Below is a small trained network, with its code and all its weights. Each question gives an input and a target symbol and asks what happens when units are switched off, that is, made to give their printed mean instead of their output.

import numpy as np


def w(rows, s, z=0):
    codes = np.array(rows[::2]) - 128.0
    scale = np.full(codes.shape[1], s)
    scale[-1] = z or s
    return codes * scale


def norm(h):
    return h / np.sqrt((h * h).mean(-1, keepdims=True) + 1e-5)


def f(y):
    return np.maximum(y, 0)


def softmax(a):
    e = np.exp(a - a.max(-1, keepdims=True))
    return e / e.sum(-1, keepdims=True)


def log_softmax(a):
    a = a - a.max(-1, keepdims=True)
    return a - np.log(np.exp(a).sum(-1, keepdims=True))


def net(x, mask):
    ids = ['ΓΩαδζμτφ'.index(c) for c in x.split()]
    T = len(ids)
    res = E[ids] + P[:T]
    r = norm(res)
    for j in range(3):
        rows = slice(3 * j, 3 * j + 3)
        q, k, v = (r @ M[0][rows].T for M in (Q, K, V))
        z = softmax(np.where(np.tri(T) > 0, q @ k.T / 3**0.5, -1e9)) @ v
        o = O[0][rows]
        res = res + np.where(mask[j], z, o[:, -1]) @ o[:, :-1]
    y = f(norm(res) @ A[0][:, :-1].T + A[0][:, -1])
    res = res + np.where(mask[3:11], y, B[0][:, -1]) @ B[0][:, :-1]
    return log_softmax(norm(res)[-1] @ U[:, :-1].T + U[:, -1])


Q, K, V, O, A, B = {}, {}, {}, {}, {}, {}
E = w([
[201,169,97,108,111,97,144,26,170],'Γ',
[108,141,93,128,29,41,83,142,141],'Ω',
[159,127,171,214,183,97,11,70,160],'α',
[105,99,177,98,128,98,139,122,207],'δ',
[102,156,156,82,39,124,39,82,148],'ζ',
[134,107,111,141,179,125,107,86,123],'μ',
[144,206,139,147,172,127,80,79,253],'τ',
[151,88,82,90,98,125,97,103,204],'φ',
],0.014)
P = w([
[177,180,191,209,116,191,211,228,30],'0',
[179,117,232,126,179,138,115,41,146],'1',
[155,126,196,111,157,138,103,56,164],'2',
[134,125,156,99,155,128,80,73,180],'3',
[120,122,147,87,156,127,70,91,187],'4',
[119,125,133,81,160,125,45,111,198],'5',
[102,118,105,87,165,111,45,109,209],'6',
[108,120,102,72,174,100,39,121,208],'7',
[105,114,90,73,179,88,31,118,207],'8',
[96,111,81,75,164,68,19,111,205],'9',
[100,123,65,68,164,77,6,128,211],'10',
[93,127,53,51,178,68,3,129,210],'11',
[114,105,57,53,184,83,1,132,232],'12',
],0.0057)
Q[0] = w([
[161,163,147,196,148,144,186,162,113],'head 0',
[74,60,108,123,134,136,250,255,64],'head 0',
[112,170,141,101,173,117,69,25,191],'head 0',
[159,124,204,206,131,205,208,190,43],'head 1',
[163,153,150,98,108,86,74,130,160],'head 1',
[80,51,159,70,155,135,49,117,173],'head 1',
[68,163,116,137,111,168,159,173,88],'head 2',
[119,121,137,116,170,78,60,71,173],'head 2',
[161,101,40,140,97,140,107,103,120],'head 2',
],0.0089)
K[0] = w([
[141,142,138,120,162,179,125,108,159],'head 0',
[147,74,89,82,198,165,113,58,163],'head 0',
[133,164,138,139,95,103,149,246,78],'head 0',
[86,119,123,114,134,125,66,15,133],'head 1',
[155,141,135,134,95,120,163,159,154],'head 1',
[152,146,103,138,98,87,172,174,127],'head 1',
[152,60,141,130,109,172,137,127,150],'head 2',
[102,121,101,149,160,70,137,164,60],'head 2',
[92,153,148,107,140,148,157,150,133],'head 2',
],0.012)
V[0] = w([
[153,80,72,63,63,80,154,212,110],'head 0',
[122,101,158,1,148,153,109,39,209],'head 0',
[83,115,52,108,169,5,116,124,82],'head 0',
[116,79,93,179,61,140,187,209,78],'head 1',
[129,172,119,144,138,62,172,102,44],'head 1',
[102,146,169,138,171,174,226,196,128],'head 1',
[105,224,170,53,164,106,105,51,156],'head 2',
[119,132,75,175,149,127,40,148,57],'head 2',
[82,89,213,201,212,163,136,87,91],'head 2',
],0.0069)
O[0] = w([
[133,68,150,174,142,125,221,187,98,246],'head 0',
[214,28,151,194,97,157,16,125,186,67],'head 0',
[102,179,151,207,158,185,189,139,199,155],'head 0',
[212,212,130,138,131,167,61,13,171,201],'head 1',
[184,45,120,183,63,108,142,46,134,75],'head 1',
[101,94,202,96,221,175,58,31,105,73],'head 1',
[60,227,138,189,157,228,184,83,126,172],'head 2',
[218,61,110,188,106,235,63,110,101,161],'head 2',
[174,138,172,164,117,170,174,253,154,2],'head 2',
],0.0063,0.0064)
A[0] = w([
[125,167,254,108,55,94,157,143,133,106],'neuron 0',
[155,133,105,182,221,89,127,126,115,123],'neuron 1',
[187,47,133,62,67,45,110,123,127,132],'neuron 2',
[126,129,81,144,88,151,57,102,78,165],'neuron 3',
[142,172,160,164,150,60,93,123,69,1],'neuron 4',
[115,69,134,94,138,82,61,170,167,200],'neuron 5',
[129,96,141,64,217,120,77,69,23,116],'neuron 6',
[171,146,102,77,132,109,174,69,94,87],'neuron 7',
],0.0086,0.0037)
B[0] = w([
[110,81,131,156,190,212,188,74,2,164],'neuron 0',
[100,110,107,47,55,104,164,210,135,178],'neuron 1',
[101,179,85,126,201,55,65,168,211,244],'neuron 2',
[141,51,113,122,104,163,117,146,226,227],'neuron 3',
[227,147,201,163,220,82,122,47,133,144],'neuron 4',
[93,113,158,108,153,171,69,201,97,253],'neuron 5',
[163,136,49,156,5,158,174,205,120,217],'neuron 6',
[128,108,194,54,78,92,209,136,102,226],'neuron 7',
],0.0077,0.0051)
U = w([
[173,145,123,62,107,81,173,107,123,175],'Γ',
[84,65,79,201,140,98,142,48,156,44],'Ω',
[223,96,170,176,144,93,86,126,144,223],'α',
[58,99,153,101,200,103,160,154,105,252],'δ',
[113,94,125,90,63,167,73,74,104,59],'ζ',
[158,129,78,155,84,172,211,219,139,93],'μ',
[124,254,103,158,204,156,120,87,156,62],'τ',
[130,109,105,55,134,38,81,177,155,80],'φ',
],0.0098,0.0033)

Each question gives the input, a string of symbols that net reads in full, and the target symbol t.
The units are the heads (3 rows each of Q, K, V and O) and the neurons (one row each of A and B). Each row of codes is followed by its name. A weight is (code - 128) times the scale printed after its matrix; where a second scale follows, it is the last column's (O, A, B and U).
mask holds one flag per unit, heads first, then neurons. A switched-off unit (its flag False) gives its mean, the last column of its rows in O or B, instead of its output. The means were averaged over made-up inputs and are rounded, as every weight is.
A unit's drop is (log p(t) with every unit on - log p(t) with that unit switched off) / (log p(t) with every unit on - log p(t) with every unit switched off).
The circuit of an input: a set's keep is (log p(t) with only the set's units on - log p(t) with every unit switched off) / (log p(t) with every unit on - log p(t) with every unit switched off). Starting from all 11 units, units are removed one at a time, each time the one whose removal leaves the highest keep (on an exact tie, the one counted first), for as long as the keep stays at least 0.8.
units of the circuit, in order: the units of the circuit, biggest drop first
top k neurons: the k neurons with the biggest drops, biggest first
heads that matter: for each layer, one digit per head in row order, 1 if its drop is at least 0.15 and else 0, layers parted by /
input Γ φ φ δ φ μ φ τ Ω τ α α, target Ω: heads that matter -> 111
input Ω δ α φ δ ζ τ Γ τ α α μ μ, target Γ: heads that matter -> 110
input Ω δ τ α δ, target Γ: units of the circuit, in order -> [head 0; head 1; head 2]
input δ φ τ φ φ φ φ Ω τ, target ζ: heads that matter -> 110
input Γ μ α φ Ω Ω Γ Ω Ω δ Ω μ, target Ω: heads that matter -> 111
input τ φ ζ Ω δ φ φ μ ζ α Γ δ φ, target δ: heads that matter -> 010
input φ δ φ δ ζ α φ α Ω Γ ζ φ δ, target τ: units of the circuit, in order -> [head 1; head 2; head 0]
input ζ δ Ω α α τ α μ τ, target φ: units of the circuit, in order -> [head 0]
input Ω φ φ τ δ φ, target Γ: heads that matter -> 110
input α ζ ζ φ δ Γ Ω α Γ ζ, target μ: units of the circuit, in order -> [head 1; head 0]
input Ω φ τ, target Γ: heads that matter -> 101
input Γ Γ ζ Ω φ, target Ω: units of the circuit, in order -> [head 0; head 1; head 2]
input μ Ω φ ζ, target α: units of the circuit, in order -> [head 2; head 1]
input φ δ φ, target δ: heads that matter -> 101
input α φ ζ φ Γ α δ δ Ω ζ α, target μ: units of the circuit, in order -> [head 1; head 0]
input Ω τ Γ φ ζ δ τ ζ φ ζ τ ζ α, target Γ: units of the circuit, in order -> [head 0; neuron 1; head 1; neuron 2]
input α φ φ Ω φ Ω Ω φ φ, target μ: heads that matter -> 110
input α ζ τ Ω, target μ: units of the circuit, in order -> [head 2; head 0]
input δ Γ φ φ φ Γ τ μ α Ω δ, target ζ: units of the circuit, in order -> [head 1; neuron 6; neuron 2]
input δ φ φ φ ζ Ω φ ζ φ α, target ζ: top 2 neurons -> [neuron 6; neuron 2]
input δ φ ζ Γ φ Ω φ φ Ω Γ ζ Γ, target ζ: units of the circuit, in order -> [head 1; head 0; neuron 6]
input Γ Ω φ α, target Ω: units of the circuit, in order -> [head 1]
input Ω Ω φ φ δ Ω δ φ φ α α Γ δ, target Γ: units of the circuit, in order -> [head 0; head 1; neuron 7]
input φ Ω δ Γ φ φ Γ Γ δ φ φ φ μ, target τ: units of the circuit, in order -> [head 2]
input Γ Ω φ ζ φ δ, target Ω: units of the circuit, in order -> [head 1; head 0; head 2]
input φ φ δ φ μ, target μ: heads that matter -> 100
input φ φ α Ω φ φ ζ Ω φ α Γ μ, target μ: heads that matter -> 000
input τ τ δ Ω, target δ: heads that matter -> 010
input α ζ μ φ τ δ Ω δ, target μ: heads that matter -> 110
